Below are the code and all the weights of a small trained network. Each question names an input and a target symbol and asks about switching units off, where a switched-off unit gives its printed mean instead of its output.

import numpy as np


def w(rows, s, z=0):
    codes = np.array(rows[::2]) - 128.0
    scale = np.full(codes.shape[1], s)
    scale[-1] = z or s
    return codes * scale


def f(y):
    return np.maximum(y, 0)


def softmax(a):
    e = np.exp(a - a.max(-1, keepdims=True))
    return e / e.sum(-1, keepdims=True)


def log_softmax(a):
    a = a - a.max(-1, keepdims=True)
    return a - np.log(np.exp(a).sum(-1, keepdims=True))


def net(x, mask):
    ids = ['ΣΦαδζμπψ'.index(c) for c in x.split()]
    T = len(ids)
    res = E[ids] + P[:T]
    q, k, v = (res @ M[0].T for M in (Q, K, V))
    z = softmax(np.where(np.tri(T) > 0, q @ k.T / 4**0.5, -1e9)) @ v
    res = res + np.where(mask[0], z, O[0][:, -1]) @ O[0][:, :-1]
    y = f(res @ A[0][:, :-1].T + A[0][:, -1])
    res = res + np.where(mask[1:13], y, B[0][:, -1]) @ B[0][:, :-1]
    return log_softmax(res[-1] @ U[:, :-1].T + U[:, -1])


Q, K, V, O, A, B = {}, {}, {}, {}, {}, {}
E = w([
[151,117,3,169,158,55,56],'Σ',
[34,111,108,203,47,31,160],'Φ',
[87,227,23,141,76,131,103],'α',
[68,159,153,94,68,62,159],'δ',
[205,97,124,86,243,75,135],'ζ',
[135,208,116,14,65,129,214],'μ',
[120,121,181,26,66,173,73],'π',
[236,105,147,154,75,157,147],'ψ',
],0.0059)
P = w([
[62,4,36,107,137,195,235],'0',
[120,57,53,77,98,129,192],'1',
[139,104,90,88,112,116,156],'2',
[160,132,116,86,113,92,119],'3',
[178,159,136,89,111,68,93],'4',
[191,184,154,83,106,53,73],'5',
[199,195,163,90,114,37,51],'6',
[209,223,184,99,117,28,48],'7',
],0.0041)
Q[0] = w([
[254,92,97,110,145,67,176],'H1',
[85,141,139,151,171,179,210],'H1',
[123,86,126,107,94,191,172],'H1',
[79,180,104,51,48,81,140],'H1',
],0.035)
K[0] = w([
[146,178,5,124,146,176,32],'H1',
[76,70,138,94,159,179,168],'H1',
[153,74,120,134,110,190,162],'H1',
[207,149,208,89,120,171,130],'H1',
],0.032)
V[0] = w([
[193,230,30,63,187,148,190],'H1',
[197,56,137,53,207,123,72],'H1',
[24,148,135,104,203,18,142],'H1',
[103,132,214,7,122,179,144],'H1',
],0.017)
O[0] = w([
[93,96,249,43,93,181,177,252],'H1',
[176,54,63,98,74,169,189,143],'H1',
[4,111,79,87,151,95,171,144],'H1',
[119,66,91,64,73,135,32,138],'H1',
],0.014,0.005)
A[0] = w([
[215,129,157,141,76,119,154,157],'N1',
[113,143,182,181,224,178,115,55],'N2',
[98,217,134,164,176,2,30,151],'N3',
[50,122,188,127,111,149,113,44],'N4',
[195,48,111,133,57,143,62,122],'N5',
[95,196,198,163,124,106,180,110],'N6',
[69,110,108,84,77,113,64,2],'N7',
[133,217,123,180,218,24,91,41],'N8',
[245,9,92,113,219,144,50,68],'N9',
[160,101,32,31,178,68,121,129],'N10',
[65,248,39,156,24,94,191,196],'N11',
[157,163,73,180,166,168,222,51],'N12',
],0.0095,0.0057)
B[0] = w([
[151,147,113,89,138,54,141,214],'N1',
[174,73,112,122,60,103,126,167],'N2',
[62,210,120,117,225,140,96,206],'N3',
[122,196,111,132,72,62,130,198],'N4',
[180,155,79,153,171,114,35,253],'N5',
[172,143,139,179,166,210,136,223],'N6',
[105,134,52,150,119,237,187,216],'N7',
[157,86,107,194,4,91,170,158],'N8',
[46,124,193,110,100,119,211,196],'N9',
[142,69,184,146,107,157,103,202],'N10',
[135,50,207,125,132,95,93,210],'N11',
[85,131,30,101,166,102,168,171],'N12',
],0.018,0.011)
U = w([
[146,130,65,151,206,151,211,80],'Σ',
[118,106,98,205,109,96,134,23],'Φ',
[186,180,212,218,119,192,147,137],'α',
[34,181,194,97,237,152,74,188],'δ',
[119,4,225,94,38,91,160,252],'ζ',
[81,199,58,106,35,129,180,105],'μ',
[180,91,36,204,154,223,34,69],'π',
[182,166,88,97,153,27,71,168],'ψ',
],0.0031,0.0038)

Each question gives the input, a string of symbols that net reads in full, and the target symbol t.
The units are the heads (4 rows each of Q, K, V and O) and the neurons (one row each of A and B). Each row of codes is followed by its name. A weight is (code - 128) times the scale printed after its matrix; where a second scale follows, it is the last column's (O, A, B and U).
mask holds one flag per unit, heads first, then neurons. A switched-off unit (its flag False) gives its mean, the last column of its rows in O or B, instead of its output. The means were averaged over made-up inputs and are rounded, as every weight is.
A unit's drop is (log p(t) with every unit on - log p(t) with that unit switched off) / (log p(t) with every unit on - log p(t) with every unit switched off).
The circuit of an input: a set's keep is (log p(t) with only the set's units on - log p(t) with every unit switched off) / (log p(t) with every unit on - log p(t) with every unit switched off). Starting from the 12 units with the biggest drops (on a tie, the unit counted first), units are removed one at a time, each time the one whose removal leaves the highest keep (on an exact tie, the one counted first), for as long as the keep stays at least 0.8.
circuit, biggest first: the units of the circuit, biggest drop first
unit that matters most: the unit with the biggest drop
top k neurons: the k neurons with the biggest drops, biggest first
drop when u is switched off: that unit's drop, to one decimal
input α ζ δ α ζ α μ π, target π: circuit, biggest first -> (H1, N5)
input δ ζ δ, target ζ: circuit, biggest first -> (N3, N5)
input Φ ψ Σ δ, target ψ: circuit, biggest first -> (H1, N1, N7)
input π α α π α α, target π: circuit, biggest first -> (H1, N5)
input ψ δ δ ζ ζ Σ δ π, target π: circuit, biggest first -> (N5, H1)
input π ψ δ π δ μ, target π: circuit, biggest first -> (H1, N5, N7)
input π δ α ζ ζ α δ α, target δ: circuit, biggest first -> (H1, N3)
input δ Σ π π δ ψ μ, target ψ: top 2 neurons -> (N1, N5)
input δ δ ψ, target ψ: circuit, biggest first -> (H1, N1)
input δ π ψ, target ψ: unit that matters most -> N5
input ζ δ π Φ Φ, target π: circuit, biggest first -> (H1, N5)
input α μ δ, target μ: circuit, biggest first -> (H1, N4, N7)
input δ δ δ α ζ ψ δ π, target ψ: top 4 neurons -> (N5, N1, N6, N7)
input α π δ Φ Σ π Φ, target π: circuit, biggest first -> (N5, H1)
input ψ α Σ δ Φ Φ δ, target δ: unit that matters most -> N3
input δ ζ π δ δ ζ μ, target μ: drop when N7 is switched off -> 0.3
input ζ ζ ψ ψ δ π α, target π: drop when N7 is switched off -> 0.2
input α μ δ ψ π Φ ζ, target α: drop when N5 is switched off -> 0.1
input Φ α δ, target δ: drop when N9 is switched off -> 0.0
input ζ α δ μ μ α α, target μ: top neuron -> (N4)
input Φ ψ α δ μ, target μ: top 3 neurons -> (N4, N7, N11)
input Φ Φ α, target α: top 2 neurons -> (N6, N8)
